Below is a small trained network, with its code and all its weights. Each question gives an input and a class and asks what happens when units are switched off, that is, made to give their printed mean instead of their output.

import numpy as np


def w(rows, s, z=0):
    codes = np.array(rows[::2]) - 128.0
    scale = np.full(codes.shape[1], s)
    scale[-1] = z or s
    return codes * scale


def norm(h):
    return h / np.sqrt((h * h).mean(-1, keepdims=True) + 1e-5)


def f(y):
    return np.maximum(y, 0)


def log_softmax(a):
    a = a - a.max(-1, keepdims=True)
    return a - np.log(np.exp(a).sum(-1, keepdims=True))


def net(x, mask):
    res = np.array(x, float).reshape(1, 5) / 4 @ E
    u = 0
    for l in range(3):
        y = f(norm(res) @ A[l][:, :-1].T + A[l][:, -1])
        res = res + np.where(mask[u : u + 9], y, B[l][:, -1]) @ B[l][:, :-1]
        u += 9
    return log_softmax(norm(res)[-1] @ U[:, :-1].T + U[:, -1])


A, B = {}, {}
E = w([
[151,173,69,113,150,173,155,198,94,142],'x0',
[163,92,224,168,159,228,161,173,135,73],'x1',
[94,24,112,74,180,62,152,204,141,108],'x2',
[143,97,131,73,2,161,237,139,140,164],'x3',
[12,130,131,202,59,144,58,231,156,145],'x4',
],0.0094)
A[0] = w([
[196,161,49,167,180,200,172,243,50,169,60],'L0N0',
[134,239,118,220,63,224,127,64,161,155,12],'L0N1',
[65,105,149,210,54,143,51,209,116,197,69],'L0N2',
[77,60,249,152,59,63,98,7,220,111,1],'L0N3',
[91,156,131,161,213,140,101,147,128,155,32],'L0N4',
[121,179,114,106,72,57,109,115,83,216,43],'L0N5',
[140,194,2,89,145,209,146,215,87,160,5],'L0N6',
[130,107,155,110,13,156,210,161,99,130,71],'L0N7',
[167,184,123,127,136,133,142,199,76,199,31],'L0N8',
],0.0073,0.0068)
B[0] = w([
[104,139,208,125,104,63,146,98,152,98,220],'L0N0',
[146,130,153,50,128,147,45,113,133,150,223],'L0N1',
[146,150,80,109,156,162,185,71,167,80,255],'L0N2',
[133,215,185,117,88,46,191,181,99,79,197],'L0N3',
[160,110,124,162,140,100,102,113,127,100,156],'L0N4',
[129,107,139,141,145,136,130,82,60,154,178],'L0N5',
[109,163,192,127,70,31,158,136,125,63,189],'L0N6',
[129,123,151,138,154,137,139,100,193,245,228],'L0N7',
[113,138,162,103,124,95,127,116,126,113,148],'L0N8',
],0.012,0.0053)
A[1] = w([
[139,180,139,180,79,164,102,133,127,145,62],'L1N0',
[13,167,133,138,87,148,105,192,123,132,106],'L1N1',
[90,145,3,147,68,75,115,115,86,183,1],'L1N2',
[35,127,106,179,71,178,110,150,158,128,49],'L1N3',
[159,110,184,169,141,235,143,187,146,122,82],'L1N4',
[131,77,103,135,56,126,138,136,141,183,65],'L1N5',
[129,162,134,196,179,71,79,132,144,122,92],'L1N6',
[97,115,203,152,131,137,140,150,138,115,84],'L1N7',
[64,12,117,92,160,74,166,242,164,126,65],'L1N8',
],0.012,0.0058)
B[1] = w([
[206,143,131,65,151,110,115,132,75,130,162],'L1N0',
[203,135,116,109,127,107,184,128,75,91,184],'L1N1',
[26,57,178,121,161,134,121,71,58,118,186],'L1N2',
[224,80,68,100,138,181,180,138,128,74,165],'L1N3',
[11,87,94,96,131,78,117,74,26,157,195],'L1N4',
[99,169,175,191,175,162,166,168,162,194,166],'L1N5',
[128,116,132,132,112,144,182,218,153,189,209],'L1N6',
[72,99,113,168,107,69,111,78,90,119,190],'L1N7',
[204,200,161,74,101,173,50,74,113,140,254],'L1N8',
],0.012,0.0081)
A[2] = w([
[112,91,106,98,176,196,99,87,168,170,83],'L2N0',
[154,133,74,88,158,160,173,84,163,48,74],'L2N1',
[162,148,122,129,152,120,210,26,136,189,160],'L2N2',
[150,174,91,154,208,71,79,132,105,120,134],'L2N3',
[136,130,214,129,104,98,146,156,129,68,68],'L2N4',
[168,160,132,157,105,160,156,212,152,177,121],'L2N5',
[172,179,129,113,60,200,2,100,123,146,3],'L2N6',
[118,134,115,219,215,133,55,177,139,121,75],'L2N7',
[102,145,177,112,139,77,168,159,129,118,51],'L2N8',
],0.011,0.0042)
B[2] = w([
[136,177,173,197,94,4,94,118,173,56,158],'L2N0',
[117,109,32,232,135,145,122,195,149,74,159],'L2N1',
[111,101,84,187,160,175,82,254,147,58,245],'L2N2',
[117,125,182,115,21,225,222,100,118,156,176],'L2N3',
[97,242,6,85,106,59,119,136,145,154,173],'L2N4',
[72,58,131,156,133,87,112,168,101,174,148],'L2N5',
[205,79,113,45,250,69,36,138,206,144,191],'L2N6',
[112,114,188,100,31,205,201,216,238,250,147],'L2N7',
[114,174,99,184,91,111,82,129,114,118,168],'L2N8',
],0.0076,0.013)
U = w([
[203,166,169,35,162,156,46,90,128,153,153],'0',
[121,225,171,104,73,49,204,162,107,83,157],'1',
[93,108,160,139,120,192,189,181,189,254,162],'2',
[13,67,133,115,172,116,106,59,36,127,159],'3',
[169,88,22,159,157,176,143,166,144,31,131],'4',
[84,151,96,154,150,77,76,144,184,135,158],'5',
[129,96,107,163,108,109,135,38,200,145,1],'6',
[146,87,121,174,101,113,139,44,181,140,25],'7',
],0.016,0.0077)

Each question gives the input, the list of numbers given to net, and the class t.
The units are the neurons (one row each of A and B). Each row of codes is followed by its name. A weight is (code - 128) times the scale printed after its matrix; where a second scale follows, it is the last column's (A, B and U).
mask holds one flag per neuron, layer by layer. A switched-off neuron (its flag False) gives its mean, the last column of its row in B, instead of its output. The means were averaged over made-up inputs and are rounded, as every weight is.
A unit's drop is (log p(t) with every unit on - log p(t) with that unit switched off) / (log p(t) with every unit on - log p(t) with every unit switched off).
The circuit of an input: a set's keep is (log p(t) with only the set's units on - log p(t) with every unit switched off) / (log p(t) with every unit on - log p(t) with every unit switched off). Starting from the 12 units with the biggest drops (on a tie, the unit counted first), units are removed one at a time, each time the one whose removal leaves the highest keep (on an exact tie, the one counted first), for as long as the keep stays at least 0.8.
units of the circuit, in order: the units of the circuit, biggest drop first
k most important neurons: the k neurons with the biggest drops, biggest first
top k neurons in layer l: the k neurons of layer l with the biggest drops, biggest first
input [7,-5,-2,0,-7], class 1: units of the circuit, in order -> [L0N6]
input [1,5,-6,4,-7], class 4: 3 most important neurons -> [L2N2; L1N8; L1N2]
input [-6,-7,6,7,-4], class 2: top 2 neurons in layer 1 -> [L1N5; L1N4]
input [7,-4,1,-5,-7], class 1: 2 most important neurons -> [L0N2; L0N6]
input [-3,-7,-6,-8,5], class 2: 2 most important neurons -> [L1N8; L1N6]
input [-2,-8,4,8,-8], class 2: top 2 neurons in layer 0 -> [L0N2; L0N7]
input [4,5,-3,-8,-8], class 2: 2 most important neurons -> [L0N2; L2N7]
input [-1,-3,3,4,3], class 2: 2 most important neurons -> [L1N5; L0N7]
input [8,8,8,-7,2], class 0: top 2 neurons in layer 1 -> [L1N8; L1N2]
input [2,-7,-4,6,-4], class 3: top 2 neurons in layer 1 -> [L1N2; L1N6]
input [8,3,-7,-2,-3], class 1: 2 most important neurons -> [L0N0; L0N6]
input [2,-2,-4,-1,6], class 4: 2 most important neurons -> [L2N1; L1N8]
input [-1,-2,5,-6,8], class 4: 2 most important neurons -> [L1N3; L0N2]
input [-8,-6,-7,-3,-8], class 1: top 4 neurons in layer 0 -> [L0N3; L0N2; L0N1; L0N7]
input [-7,4,2,-3,-2], class 1: units of the circuit, in order -> [L0N3]
input [-1,3,-5,8,-5], class 2: 2 most important neurons -> [L1N8; L0N7]
input [5,-6,-7,-8,-5], class 2: 4 most important neurons -> [L1N8; L1N6; L2N3; L2N7]
input [5,2,6,-3,-1], class 0: 2 most important neurons -> [L1N8; L0N3]
input [5,-5,-5,5,4], class 0: top 2 neurons in layer 1 -> [L1N6; L1N4]
input [-5,-8,-4,-1,0], class 3: units of the circuit, in order -> [L1N2]
input [8,-7,2,-8,-6], class 1: 2 most important neurons -> [L0N6; L0N7]
input [-3,-6,-4,-1,-1], class 3: top 2 neurons in layer 1 -> [L1N2; L1N8]
input [-1,3,-4,6,1], class 2: 2 most important neurons -> [L0N7; L1N8]
input [-8,1,2,1,-8], class 1: top 2 neurons in layer 0 -> [L0N3; L0N2]
input [-8,5,-6,-6,0], class 1: 2 most important neurons -> [L0N3; L1N8]
input [5,5,-2,7,-8], class 4: top 3 neurons in layer 2 -> [L2N2; L2N3; L2N7]
input [7,5,5,6,-1], class 1: units of the circuit, in order -> [L0N0]
input [3,3,2,1,4], class 4: top 3 neurons in layer 0 -> [L0N2; L0N3; L0N1]
